Here is a tiny trained network, its code and every weight. The questions are about switching its units off for an input and a class, where a switched-off unit gives its printed mean instead of its output.

import numpy as np


def w(rows, s, z=0):
    codes = np.array(rows[::2]) - 128.0
    scale = np.full(codes.shape[1], s)
    scale[-1] = z or s
    return codes * scale


def norm(h):
    return h / np.sqrt((h * h).mean(-1, keepdims=True) + 1e-5)


def f(y):
    return y / 2 * (1 + np.tanh(0.7978845608 * (y + 0.044715 * y**3)))


def log_softmax(a):
    a = a - a.max(-1, keepdims=True)
    return a - np.log(np.exp(a).sum(-1, keepdims=True))


def net(x, mask):
    res = np.array(x, float).reshape(1, 4) / 4 @ E
    u = 0
    for l in range(3):
        y = f(norm(res) @ A[l][:, :-1].T + A[l][:, -1])
        res = res + np.where(mask[u : u + 8], y, B[l][:, -1]) @ B[l][:, :-1]
        u += 8
    return log_softmax(norm(res)[-1] @ U[:, :-1].T + U[:, -1])


A, B = {}, {}
E = w([
[87,212,178,212,73,117,147,87,86,75,111],'x0',
[124,131,129,132,130,121,131,132,134,130,129],'x1',
[76,140,43,106,86,146,84,101,117,251,179],'x2',
[85,105,76,170,75,112,35,206,128,124,54],'x3',
],0.0012)
A[0] = w([
[108,133,106,138,95,88,68,146,150,141,99,41],'0.n0',
[125,131,117,141,97,97,95,142,134,148,127,5],'0.n1',
[105,186,144,199,61,180,117,120,77,63,90,40],'0.n2',
[135,58,95,151,122,69,42,250,177,54,5,33],'0.n3',
[139,206,219,220,89,130,168,97,65,2,84,26],'0.n4',
[45,241,109,188,55,80,161,22,59,170,173,33],'0.n5',
[78,132,68,55,100,173,139,131,118,217,227,88],'0.n6',
[99,168,150,140,108,164,203,42,92,161,222,151],'0.n7',
],0.0023,0.0024)
B[0] = w([
[104,118,57,162,91,134,19,102,61,86,92,105],'0.n0',
[88,163,48,166,108,91,64,64,64,169,74,76],'0.n1',
[66,169,106,150,136,31,121,138,145,139,118,148],'0.n2',
[182,24,197,193,183,199,94,45,106,122,107,219],'0.n3',
[93,113,2,81,187,34,130,64,183,176,98,253],'0.n4',
[129,129,228,164,102,220,199,131,75,115,217,203],'0.n5',
[142,128,149,135,212,25,75,62,133,172,47,200],'0.n6',
[192,76,173,162,156,169,125,70,133,115,106,231],'0.n7',
],0.0021,0.0019)
A[1] = w([
[173,138,202,114,168,163,165,111,116,96,144,118],'1.n0',
[54,131,59,175,114,56,55,145,133,137,29,93],'1.n1',
[30,198,85,143,19,98,90,219,71,162,157,63],'1.n2',
[137,108,116,89,148,98,161,182,183,102,130,147],'1.n3',
[86,204,155,209,12,254,113,129,13,159,213,68],'1.n4',
[35,171,132,232,64,79,90,150,97,86,70,88],'1.n5',
[126,203,147,152,92,100,153,66,121,67,120,31],'1.n6',
[92,122,35,110,52,126,58,207,105,143,95,3],'1.n7',
],0.0036,0.0023)
B[1] = w([
[62,135,62,114,83,106,90,189,133,153,134,251],'1.n0',
[52,72,112,132,76,121,126,172,128,98,218,244],'1.n1',
[246,31,149,122,126,176,69,198,82,139,29,153],'1.n2',
[126,154,155,143,26,186,128,165,76,123,154,187],'1.n3',
[162,110,254,211,48,182,128,182,45,248,87,228],'1.n4',
[148,112,162,132,110,76,129,241,198,139,104,201],'1.n5',
[81,96,73,149,136,132,96,84,110,173,135,153],'1.n6',
[83,128,180,138,110,194,202,91,50,153,187,149],'1.n7',
],0.003,0.002)
A[2] = w([
[141,210,125,79,47,154,169,233,130,106,167,133],'2.n0',
[134,69,120,167,102,104,41,193,138,155,56,120],'2.n1',
[188,247,109,110,207,38,94,38,142,212,89,90],'2.n2',
[182,79,162,190,126,221,14,156,55,124,21,67],'2.n3',
[87,197,189,229,79,166,163,31,62,128,118,116],'2.n4',
[177,70,105,123,153,180,60,66,71,70,79,77],'2.n5',
[49,109,157,175,57,195,94,143,15,219,209,91],'2.n6',
[52,254,67,169,137,76,205,19,112,102,137,5],'2.n7',
],0.0038,0.0031)
B[2] = w([
[157,204,169,122,194,169,171,178,118,61,181,175],'2.n0',
[95,140,90,137,120,96,93,128,161,99,123,204],'2.n1',
[71,217,60,90,175,32,211,105,182,152,88,184],'2.n2',
[220,144,92,78,157,105,150,96,189,128,39,222],'2.n3',
[107,169,156,189,33,142,183,133,151,72,157,182],'2.n4',
[193,115,95,54,189,207,100,96,135,111,102,139],'2.n5',
[80,141,117,103,170,165,120,75,58,140,203,251],'2.n6',
[255,147,200,167,70,98,109,65,152,114,15,196],'2.n7',
],0.0044,0.0032)
U = w([
[220,251,223,32,247,252,251,252,150,2,252,215],'0',
[252,252,248,243,7,13,239,12,248,21,6,2],'1',
[11,249,3,6,250,12,251,13,221,246,147,127],'2',
[22,249,247,251,7,248,252,4,7,241,252,68],'3',
[250,12,3,4,250,233,5,102,251,17,3,96],'4',
[4,8,72,247,37,4,14,246,250,5,110,201],'5',
[6,4,6,6,232,252,4,35,5,228,250,163],'6',
[200,9,246,241,10,245,6,250,12,252,5,71],'7',
],0.0052,0.0011)

Each question gives the input, the list of numbers given to net, and the class t.
The units are the neurons (one row each of A and B). Each row of codes is followed by its name. A weight is (code - 128) times the scale printed after its matrix; where a second scale follows, it is the last column's (A, B and U).
mask holds one flag per neuron, layer by layer. A switched-off neuron (its flag False) gives its mean, the last column of its row in B, instead of its output. The means were averaged over made-up inputs and are rounded, as every weight is.
A unit's drop is (log p(t) with every unit on - log p(t) with that unit switched off) / (log p(t) with every unit on - log p(t) with every unit switched off).
The circuit of an input: a set's keep is (log p(t) with only the set's units on - log p(t) with every unit switched off) / (log p(t) with every unit on - log p(t) with every unit switched off). Starting from the 12 units with the biggest drops (on a tie, the unit counted first), units are removed one at a time, each time the one whose removal leaves the highest keep (on an exact tie, the one counted first), for as long as the keep stays at least 0.8.
units of the circuit, in order: the units of the circuit, biggest drop first
most important unit: the unit with the biggest drop
k most important neurons: the k neurons with the biggest drops, biggest first
k most important neurons of layer l: the k neurons of layer l with the biggest drops, biggest first
input [3,5,1,8], class 7: 3 most important neurons : (0.n6, 0.n4, 1.n5)
input [0,-8,-7,-4], class 0: most important neuron of layer 2 : (2.n0)
input [8,8,1,8], class 7: 3 most important neurons : (1.n4, 1.n2, 0.n6)
input [2,-4,-7,8], class 5: 2 most important neurons : (1.n1, 0.n7)
input [-8,2,-4,0], class 0: units of the circuit, in order : (1.n3, 2.n0)
input [-3,3,-3,0], class 0: units of the circuit, in order : (0.n6, 2.n0)
input [5,-3,3,4], class 7: 2 most important neurons of layer 1 : (1.n4, 1.n2)
input [1,-4,-5,2], class 5: 2 most important neurons : (0.n7, 2.n6)
input [-3,-6,5,6], class 6: 2 most important neurons : (1.n7, 1.n1)
input [0,-4,-7,2], class 4: units of the circuit, in order : (0.n3, 2.n5)
input [3,0,1,5], class 7: 2 most important neurons : (0.n6, 1.n4)
input [-1,8,7,8], class 6: 3 most important neurons : (1.n7, 2.n6, 1.n1)
input [-3,-5,0,8], class 4: 2 most important neurons : (0.n3, 0.n4)
input [6,-6,4,6], class 7: most important unit : 1.n2
input [-2,-8,-6,0], class 0: 4 most important neurons : (0.n6, 0.n7, 2.n0, 1.n3)
input [-4,-4,-6,0], class 0: 3 most important neurons of layer 1 : (1.n0, 1.n3, 1.n2)
input [-6,4,2,1], class 6: 2 most important neurons : (0.n5, 0.n7)
input [4,-1,8,5], class 7: 2 most important neurons : (1.n2, 1.n4)
input [7,-2,-3,1], class 5: 2 most important neurons of layer 1 : (1.n5, 1.n1)
input [0,-8,-2,5], class 4: most important unit : 0.n3
input [3,4,7,8], class 7: 2 most important neurons of layer 1 : (1.n2, 1.n4)
